Rows, each with the band of its hidden value:
[ 213  445  -76  -33 -518  108 -271  193  224  110  358 -156 -184   -8
  165 -120  -93 -427 -413  -90  113 -245 -170 -259   57  128  187 -124
  -57   60  119 -236   41  -78  266  -16    4   78 -349  258  110  114
  190  -61 -382   10  199] | Q
[-189   93  -25  103  328 -192   58   86 -293 -164 -352  502  -90 -282
  118  157  138  431   80  153 -302 -172  274  232  -65  126 -334   49
 -272  -83  -91  -45 -141 -214  124  122 -114   83   -1 -269 -182  174
  164  -62 -108  -47  224] | Z
[-312  -70  146 -116 -170 -385  -62  263  271  171   67   68  165 -343
 -182  432  311  122  150 -315   22  126  -21 -206  134 -139  -95   69
 -555 -221  344 -117   88  246 -150 -367 -190   18  118   23  -67   35
  102 -367   90 -272   90] | K
[ 167  307   24  208 -390   23 -198   -4   52  322    8 -276 -305  166
 -199  221 -145 -281 -455  217  120   39 -235 -297  334  -52   13  -11
   86  -39  -51  -48   33  151   77  -84  173   -6    6   48  204 -169
  209 -217 -471   59  120] | E
[  -7   45  168  130  152 -207  173 -133 -313 -191 -394  251   75  111
   55   82   50  247  -30  430  -31  -57  177  240 -202 -119 -176  200
  113  -55  -97  214  -88 -122  193  -66  -86   94   71 -275  -62  141
  -10  -10  -52  174  262] | M
[  62  105   47  228 -226  275 -167  149  102  569  145 -115 -101 -310
 -119    5   -9 -404 -117  140  -12  -60   13 -311  395  111  322 -297
  116   57 -555   71   62    7  127  -20 -101 -200 -141  181  275   74
   97  209  -47  -24  224] | Q
[   8  243   76  139 -207  240   53  228 -130  311    9 -104   -4   62
  -88   91 -183 -436 -198  178  133 -106  -68 -116  174  -63  194  -84
 -109  -10   21  234  126   79   84 -132  -62   53 -129  239  408    3
 -176  -74  -40  -45  278] | Q
[  29   -6  193  209  262  -84  156 -153 -308 -187 -390  293  119   60
   88   11   74  235   20  422  -61  -84  248  236 -236  -95  -69  136
  211   27 -212  298  -12 -184  219  -32 -163   56   47 -233  -49  199
  -39  140   74  218  238] | E
[ 269  306  -15  187 -570   98 -367   15  223  384  241 -230 -316  -46
  -17  -47  -72 -359 -477  107   47 -101 -250 -318  336  118  205 -147
  215  -42 -256 -222  -43    4  260  -77   62 -136 -213   -5   44  -75
  398 -151 -701   90  227] | E
[ -97    8  139  -99 -318 -366  -91   95  245  211  144  -59  100 -333
 -109  131  209  -80   23   33   40   56   31 -287   90 -141   82  -48
 -103  -19 -215 -116   -5  109  115 -173 -131  -74   16   37    8  218
  204   17   84  -76  168] | M
[-116 -150  266  -62 -157 -149    6   77  235  124   19   -9  265  -79
 -120  280  318   26  131 -134  139  105   12  -71    7  -64   34  130
 -201 -200  201   97   50  119 -125 -351 -237  -45   91   48  -23  -23
 -124  -87  233  -98   82] | Q
[ 196   71  115   51  -64  -42 -180 -108  259 -101  130   29   58 -109
  175 -106  224   -3  -63   46   29  -72  179 -188 -201   63  168  -45
  243  216 -299  -31   56 -224  219   72 -183   -5  -83  138  -89  324
  133  439  240  145  -10] | E
[ -40   30  149   53 -168  -34  -91  113  196  124   39  -18   80   -8
  -62  271  173  -25  -55 -160  108   48  -66 -124   70  -27   28   88
 -222 -151  293   29   97   95  -75 -290 -152   28   27   70    4  -60
  -13 -214  -37  -88   72] | N
[  53  -86  230   59  152 -304   29 -232  -83 -419 -317  375  162   67
  207   25  310  507   33  160  -65  -84  185  340 -389   -3 -214  301
  143 -148  112   56 -106 -229  201 -164 -212   55   36 -432 -435  130
  118  -64 -149  235  187] | Y
[ 164  414  -63  196 -402  238 -155  150  -85  423   85 -201 -317   25
  -85    5 -271 -496 -451  273   59 -162 -178 -230  367   70  149 -183
   78   10 -227  -17    8   41  213   23  132  -27 -219  135  339  -56
  141  -91 -489   43  304] | Y
[ -20  392 -109  -76 -292 -349  -86  111  -90  147    8  -47 -289 -244
  -88   70 -112 -157 -273  331  -59 -122   18 -241  187  -49 -169 -125
  -67   92 -346 -255 -109   35  272  183  208   53  -97    6  140  241
  350   29 -242   31  267] | E
[  58  322 -133  369 -134  333 -252  188   -2  524    4 -117 -462  -91
 -183  296 -161 -271 -356   92 -104  -19 -121 -358  566  193   34 -222
 -156   14 -255  -64   21   45  -47  137  107  -58  -21  201  320 -203
  192  -90 -363 -170   32] | Z
[  99   70  162 -105 -575   36 -108  156  330  209  371 -102  222  -97
  171 -161  138 -368  -83  -69  171 -125 -103 -137  -37   38  387  -33
  -17 -117  -22  -44  -76  -63  211 -315 -303  -82 -270  145   32  131
   -8  -29 -138  -74  302] | M
[  -1  109   85  -54 -264 -143   44   43   17  147   10   -6   56  -85
   32   22   70 -119  -54  271   58  -42   66  -57   35   -1   24   18
    4  -63 -276   -8 -185  -52  151  -75  -74  -15  -64   -4   74  156
   19   99  -28  -14  262] | L
[ 205  269    4   29 -652  371 -186  172  162  609  316 -321 -180  -48
  -50 -105 -107 -674 -340  177  143 -163 -201 -247  430  269  319 -234
  131 -104 -394  -69 -160  -15  142  -29   16 -205 -318  246  333 -121
   -3  121 -348  -42  319] | E
[  22  176  103  -16  156 -367  247 -151 -328 -580 -388  373  140  283
  324    3   45  414  -59  400    5 -131  223  384 -534 -135 -314  372
    3  -44  203  103 -189 -265  278  -63  -92  316   12 -309 -226  293
  -23  -81 -104  188  257] | L
[-202  166  -10  117  578 -282  262  -66 -550 -347 -702  422 -160  106
  -59  441   29  567   18  406 -174  -22  323  326 -116   -5 -691  263
 -252  -50  106  135 -108 -101  -65  212  157  276  250 -260  -42   63
  -58  -15  133   70   75] | K
[ 106  265  -73  176  164   74 -186  -32  115  -59  -81   -9 -285   79
  -10  321   82  110 -208   -7  -17   40  123 -252   66  159 -208   12
  -96  181  -10  -87   74 -107 -103  251  106  155  108  250   64   43
   85  256  187  -10 -251] | K
[  59    3  149  260  171  137 -106  -13  166    7  -43   52   77   17
   16  215  181   65   -6  -95   53   72  132 -182  -58  -20  120   27
  -10  122   53  189  241  -57  -49 -102 -212   69   97  188   39  106
  -51  157  302   14 -116] | N
[-145    3   53 -130  126 -447   52  -73 -176 -214 -341  407  -34 -266
   71  133  303  507  100  215 -202 -126  249  314  -97  167 -495  162
  -95 -228 -137 -192 -311 -175  129   51   -1   -1    9 -455 -382  141
  217   -4 -162  102  281] | Q
[-247  -30   40   98  609 -403  154  -92 -394 -430 -634  644  -57 -168
   84  332  279  823  188  227 -347  -65  393  406 -214   90 -636  249
 -270 -133    8   -4 -201 -237   11  154  -74  148  211 -463 -367  134
  138  -47   35   21   99] | Z
[  96  150  -10  135  -40  278 -281  195  381  110  326   29  -17 -243
  186   11  173 -176  -47 -308  -32 -102  121 -365    0  202  313 -208
 -162  233 -105  -67  174 -200   45   92 -288   21 -156  457   92  235
   53  336  304 -165 -127] | Z
[  46   52  167  -22 -514 -175 -213   59  373  266  213 -229   20  -34
 -142  214  171 -184 -186 -110  170   92 -215 -300  183  -74  118   51
  -84 -168  137 -125   26  180    6 -334  -83  -79    3   56   -4  -94
  167 -252 -239  -65   99] | E
[ 250  115   94  210 -253  236 -154  -10  244  220  263  -82   87  -97
  228 -243   41 -330 -125  164   79  -79   96 -282  -34   36  499 -172
  322  218 -535   97   25 -218  307  -49 -275  -67 -189  228  129  325
   68  394   63   68  146] | L
[ -50 -149  230  -11 -217   42  -85   77  323  223   79  -38  189  -40
  -77  281  345   -8   79 -225  137   96  -50  -58  115  115   55  115
 -191 -285  218   37  -23   69 -195 -361 -235 -103   39   51  -67 -168
 -133 -111   77 -136   54] | N
[ -40 -108  234   17 -191   55  -63   97  279  161   73  -19  215    8
  -41  253  289  -32   53 -220  150   68  -54  -51   43   43   99  123
 -199 -240  303   93   52   69 -145 -384 -260  -42   21   77  -36 -120
 -150 -156   74 -115   71] | N
[ -83   44   98   89  278 -160   98  -22 -224 -221 -332  364   58  -85
  105  119  152  336   65  180 -114 -110  253  229 -188   21 -237  130
  -72  -47    5  102  -32 -165  120   -8 -122  109   22 -212 -149  187
   23   28   51  100  197] | N
[  58  333  -39   59 -289   74  -60  135 -113  311   -1 -124 -240  -28
 -111   89 -159 -335 -302  280   44 -123  -69 -149  288   76  -18 -112
  -21  -20 -208  -32  -60   37  133   65  141   -2 -137  106  278   -9
   70    0 -254   14  267] | Y
[ -79  168  -43   49  264 -211   10  -16 -179 -138 -293  273 -166 -172
   23  203  120  315  -14  212 -162  -80  270   56  -20  109 -376   34
 -103   47 -187  -80  -90 -149   71  219   69  110   55 -115  -90  200
  147  180   82   65   82] | N
[ -60   31  171   16  144 -290  124 -102 -191 -271 -364  233   77  127
    7  231  159  342  -12  214    3  -17  132  232 -210  -80 -322  274
  -68 -139  208  104  -51  -51   47 -113  -46  135  114 -246 -151   46
  -19 -117   -9  124  154] | Y
[ 380  470  -41  250 -646  414 -233   99  149  388  331 -357 -231  273
  130 -157 -313 -682 -583  202  221 -142 -291 -341  229   56  445 -138
  222   72 -144   -4    5  -51  286 -107   10   23 -306  290  345  -31
   91  -85 -588   40  236] | L
[ -28  242    8  -35  106 -277  341 -137 -622 -295 -576  351  -93  234
  157   39  -84  318 -126  731  -86 -199  205  535 -191   69 -532  295
   50 -215 -151   70 -467 -246  242  122  146  174  -21 -468  -95   81
  -51  -48 -344  191  453] | L
[  -3  -27  102   39 -339  237 -268  253  496  385  371  -71   82 -254
   29  150  286 -230   11 -413   50   -3  -83 -289  229  231  307 -117
 -286 -147   69 -104   33   -8 -117 -245 -322 -144 -129  286   25  -74
   -2  -31   25 -280   13] | Z
[ 245  -65  231  409  230  311 -102 -199   92    5 -100   52  113  102
   88  -10  154    9  -37  144   50   27  205 -109 -144    4  302  -13
  409  229 -308  358  233 -204  107  -35 -275  -34   52  127   47  160
  -78  430  329  216  -66] | Y
[ 209  -82  285  253  160  -20  -19 -319  -59 -427 -352  298  142  389
  238   57  254  462 -107  108   35  -49   61  381 -398   29 -121  393
  259 -195  350  201  -15 -244  128 -282 -235   81   51 -405 -416  -81
    3 -190 -303  296  108] | Y
[ -60   76   82  202  397 -119  133 -138 -349 -296 -584  344 -103  254
    6  396  110  528  -59  242  -91    5  161  340 -110   58 -520  331
 -128 -190  279  143  -97 -111  -85  -12   46  187  203 -325 -175 -125
  -50 -191 -132  104   60] | K

New part:
[  -3 -334  409 -211   94  596 -355 -235  397 -260 -439 -301 -549   84
 -482 -518  147  -69  -39  169 -472   48  221  370  223 -566 -305  237
  -89 -532 -340  444 -408  549    9   65 -154 -130  906 -337 -250   80
  -10  366 -160  119 -278] | W
[ -56   -2  -89  204  141 -118   36   23   30  -94 -101  -33  116   11
  -12   51  -80  -27 -178   25  -13 -163   68   51  -76   59  -93  -10
  -21  -88  -49  -33  -48  -21   10  127    0    4  -29  -45 -132   46
  -28   57   24  147   74] | P
[ -44  161  223 -103   41  -70   -9 -121  -40  113  -66 -150  -99   -7
  -44   79   92   -9 -292  -41  -89  -94   93  172  -66 -202  -34   69
   91  -33 -113  171  -53  158   30 -111   98  -28   61  -69  -58   51
   33   79 -175 -182 -173] | R
[-272  -12 -144 -527   52   63  -48   67  -63 -164  382   94 -251 -103
  174  440    2    9   -9   70 -124  -55   42  -42 -119 -213  -22  147
  162  -61  -50  180  137  -26   84  -50  -77  158   59  -15   97   81
   69  180  -74 -319  -65] | B
[  54  182  401  -48 -181 -364  112 -499   25   63 -205 -389 -150  208
  -48   -9  265   25 -196 -140   25  -83  134  350  207 -233   31  -40
 -157 -203  -83   88  -92  220 -217  201  179 -158   -2 -582  -31   38
 -111   -8 -108 -197 -429] | U
[-125   88 -313  154   96 -219   41  168   41   47  318  216  354 -296
  318  212 -150   78 -201   87   69  -86 -256 -142 -302  409  154  -57
 -172  271  155 -355  215  100   69 -243  203  216 -419   31  -62  203
   57  -45   88   -3 -111] | T
[ -77  179 -137  116  -42 -427  124  -33  -37  174  247  105  322 -140
  318  236  -41   87 -142  -53  162  -93 -202  -26 -213  328  233 -107
 -130  306  105 -241  234   80  -31 -155  263   97 -498  -77  -27  197
   30 -120   78  -85 -174] | U
[-137  -80 -285 -121  141  141  -44  116   87 -165  154  304  -30  -31
  237  210 -130  -21  241  172   32  100  -28  -90 -132  207   68  228
   34 -115   -9  -18  146   93  163  -28   44  120   21  107 -141  196
  140   -3  196  150  177] | R
[ -20  -54   59   99   92   55  -96   90  122   24  -84  -53   81  -89
 -172 -117  -57    4 -106   72 -162 -137   84   64  -79 -114 -126  -20
   80  -33 -125  134 -140  126   54  -75  -75  -41   50   99 -218   50
   52  166 -110  187    3] | H
[-107 -158  150 -612  -14  226 -329 -397  216 -440 -155  -71 -597 -105
  -77  117  210   42  -89  352 -208   29  211  220   78 -649 -352  702
   15 -684 -181  276 -186  447    7 -201  -34  -18  824 -368 -116  189
   68  324  -40 -353  -38] | H
[-141  299 -401  361  298 -323  201  360 -141   28  211  116  463   19
  374  538 -235  -35 -272 -191  122 -273   46 -170 -295  621  201 -474
   -9  189  102 -342  268 -432   91  249  123   72 -616  167   27  -58
  -56  -89   45  120  168] | H
[ -22   14  145   57  -63 -271  172 -196  -92  -29  -83 -233  -31    4
 -206  -65   62   -6 -257   72    5 -162   62  142   83 -360 -245  193
   58 -112  -18  112 -193   37  -94   87  -75   46  -35 -228  -99   -6
  -35   73 -123  -32 -139] | W
[-124  297 -153  130  141 -422  120   51 -156  219  215  136  298 -186
  373  356  -74   34 -464 -101  126 -115 -216  -31 -338  367  227  -61
  -59  398  106 -242  276   14   93 -247  311  177 -443   46   65  152
   22 -128    2 -214 -100] | G
[-147  -82 -247  168  274  213  -55  269  152  -60   98  162  123  -17
  158   29 -193  -58   -4  -28 -124  -10  -95  -44 -179  429  170 -231
 -145  115  -40 -110  135   64  142  106   68  110  -69   70  -89  124
   17   23  108  248  -42] | G
[-184   96   78 -184  -61   17  209  195 -241  318  427  -31   32  -87
  -41   88  -39  -16  -42  -92  -66  -82 -114  -36 -162 -159   90 -109
  273  422  -32  247   72  -22   55 -135  -28  171 -401  224   20   49
  132   21 -214 -169 -315] | P
[-163 -253 -245    9 -145 -166   58   63   31  -70  329  104  221 -286
  -40  -41 -124  108   96  202   27 -185 -204 -119 -146 -129 -150  132
    6  186   31  -24   -8   86 -109 -142 -115  159 -239   20 -153  224
   70  116   91   61  -65] | T
[   8 -117   36  120  -42   52  282    0   -7 -171   -5 -193  -74  127
 -302 -232  -34  -77  149  192  -28   -2  111   34  264 -260 -262  140
   40 -303   61   75 -274  -31  -34  368 -247  117 -110 -215 -209  -99
    7   49  -74  339 -148] | P
[ -69 -289   59  -83   84  139 -386  -82  285 -190 -264  -25  -96 -127
 -235 -135   -9   48  -66  145 -258 -215  167  158 -104 -360 -286  182
   80 -233 -319  317 -200  271  -15 -149 -136 -181  553   47 -259  184
   33  351  -10  100  194] | H
[ -45  135 -164   37  184    9  214  141   12 -226  111  -24  -48  154
  115  229  -77  -96   33   86  -15   62  155  -46  145  193    4  -64
  -60 -331  151 -169    1 -175  129  411  -73  156 -228 -205  -52 -154
  -24  -18  -39  235  -54] | B
[  26  394   16  237  225 -207  225    9  -80   17  -64 -130   89   96
  174  234    1  -78 -432  -46   50  -21   91   70   -8  291   88  -99
 -127 -155  146 -279   31  -60  116  177  208  107 -288 -223  -17 -112
  -54 -117 -118   15 -176] | P
[-197 -190 -355  -41  132   68    3  121   61 -295  189  183    2 -102
  124  156 -153  -10   54  191  -18  -56  -67 -105 -120   81  -93  180
  -48 -108   22  -80   66    1   56   77  -68  189   32  -33  -82  151
   35   89  163   94   96] | W
[-119  -60  321 -615   31  147 -326 -325  133  -68 -143  -63 -546   39
  -32  111  210   -4  -70   13 -259   56  171  312   26 -495  -50  337
  141 -242 -315  519  -37  387   74 -178   22 -111  646 -164  -12  162
   60  242 -126 -329  -88] | B
[-277 -239 -528   66  114  -92   10  290  -33 -121  357  352  290 -211
  204  236 -286   34  104   93   66 -193 -197 -227 -349  225   -5   32
   81  296  -16  -54  209 -137   41  -55  -73  184 -232  297  -78  248
   81   59  244  124  273] | W
[ -93   15   85 -213 -194 -413  148 -477  -68 -190  -22 -197 -194  142
   77  225  178   38  -50   -5  146 -129   91  202  138 -302 -102  235
  -70 -276  -47   72   -1   66 -239  238   76  -48   56 -529   18  123
  -88   12   83 -282 -163] | T
[-195   36 -275  -34   53 -197  -49   18   61  -14  259  195  187  -89
  411  364  -77   72  -17  -88   73 -119 -143  -38 -278  390  264 -170
 -158  201  -22 -174  319   62  -29  -51  243   41 -225  -60   17  266
    7  -25  197 -129  -60] | U
[ -44  196  -10   58  137   46  -36   51  168  129  122   64   93  -31
  305   98  -13    6 -112  -78  -67   99 -130   63 -136  479  363 -256
 -276  123   44 -228  204  276  110  -83  326   74 -220 -157  -42  147
   29  -80    5    9 -368] | U
[ -64  -39   57  -64   44    9  -84 -147  137   -7  -45   27  -84  -25
   78  -43   31    7  -55   41  -61   44  -70  142  -49   28   69  125
 -119  -22  -84   46   34  321   28  -89  149   25  133 -171 -105  204
   35   26   55   -8 -164] | T
[ 100  101  313  428  149 -238  -71 -160  114  346 -462 -134  202  131
  -94 -285   15  -41 -320 -253  -59 -103    7  317  -78  182  153 -228
  -72  251 -230  147  -49  261   18  -17  225 -214   12   -4 -193  116
  -46  -54  -34  248  -57] | G
[  37 -291  217  -69 -287   66  150 -269  172 -230  -29 -321 -220   45
 -440 -458  114   19  266  291 -104   12   67  156  393 -568 -349  261
  -96 -415    1  161 -391  279 -208  251 -260   41  109 -499 -263   19
   -5  164  -80  227 -401] | U
[-206 -101 -264   94  310  247 -254  359  137  134  106  350  219  -96
  238  128 -246  -22   40 -129 -136  -85 -120  -62 -443  478  279 -264
   54  394 -225   90  267  101  201 -184  138  -13   -2  463 -115  277
  119   56  155  177  196] | P
[-228   94 -288  -74  151 -110  166  307 -139  -69  393   54  116    1
  189  449 -151  -36  -54  -90  -36 -184   58 -143 -134  161   66 -288
  118  107   46  -36  170 -352   72  252 -108  152 -396   86   86  -73
  -19   65  -66  -16    3] | B
[-159  159 -412  399   55 -766  371  105 -316  -46  236    3  534 -130
  193  451 -184   45 -445  -52  285 -458  -66 -166 -253  184 -125 -122
   41  239  174 -326  125 -483 -131  181   -7  156 -676    0   38  -11
 -110  -56   67  -47  189] | W
[ -34 -114  128 -346 -110 -189  -43 -541   58 -396 -195 -128 -427  -85
 -105   24  208   41 -212  387   16   19   88  216  171 -640 -423  842
  -45 -591  -10  117 -229  353  -80 -108  -23   90  533 -523 -115  154
    8  157   17 -272  -50] | W
[  39  259  123  399  218 -125   38  212   15  260 -118 -173  322  -24
  -85  -21  -81  -33 -436 -167 -138 -230  101   80 -153  204   54 -432
   19  174  -57  -51  -68  -43   86   15   74  -64 -309  130 -134  -96
  -31   51 -246  187 -119] | H
[-223 -112 -107 -341  -29   63  105  -60  -84 -246  253  -22 -266   -6
   17  203   13  -22   40  134  -40  -45   19    1   18 -297 -147  265
   75 -183  -15  139    1    3  -25  128 -108  179   89 -192   26   84
   29  117    2 -202 -138] | W
[ -35 -155 -174  319   45   48  188  317   53 -210  126 -177  248 -123
 -363 -177 -187  -10  -32  233 -133 -273  120 -141   65 -179 -388 -128
   47 -194   89  -89 -312 -205  -43  273 -371  124 -278    6 -257 -158
  -18  218 -159  421  -42] | H
[-119 -173 -232 -109  317  226 -391   76  334 -297 -139  264 -102  -56
  187  167 -111  -13   41  133 -189   11   98   39 -163  196   11  126
  -75 -260 -182   48   84  206  192  -52   24  -44  453   57 -164  195
   49  191  166  185  307] | B
[  88  369  251  292  251 -119  -14   -9   47  245 -293 -165  132   79
   42   30   33  -58 -485 -176  -91  -72  130  210  -99  247  147 -243
  -60   13  -75  -53  -20  134  133  -31  261 -104  -98  -32 -113  -40
  -22  -36 -192   70 -146] | R
[-190 -351 -385  137    4  151  -55  297  231 -185  326  145  272 -174
    2  -75 -233   65  299  121 -110 -181 -137 -172 -153  203  -15 -258
 -140  117  -26 -110   41   22  -76  108 -150   89 -203   48 -188  194
   26  167  164  320  -62] | U
[ -73  123 -321  226  205 -130  206  165  -39  -91   74  193  195  189
  308  314 -176  -84  158  -34  178   11   54  -91  -65  509  180 -114
  -20  -70   74 -197  194 -215  116  342   91   64 -353   45 -100   27
   26 -166  209  319  212] | R
[  -2 -302  132  -80   43  327 -387 -254  505 -255 -323  -50 -247   56
  -90 -299   79   26  178  121 -255   56   87  267   86  -54  -21   79
 -296 -392 -260  135 -126  549  -49   39   69 -184  616 -355 -264  261
  -11  212  137  198 -150] | U
[-223 -196 -233  -34   98  262  -76  404   37   52  345  177  170 -219
  -45   14 -220   16  117   61 -174 -163  -99 -157 -293   25  -13 -139
  180  294 -114  150   51    3   94 -156 -140  115 -147  399 -141  154
  142  181  -23  134   18] | R
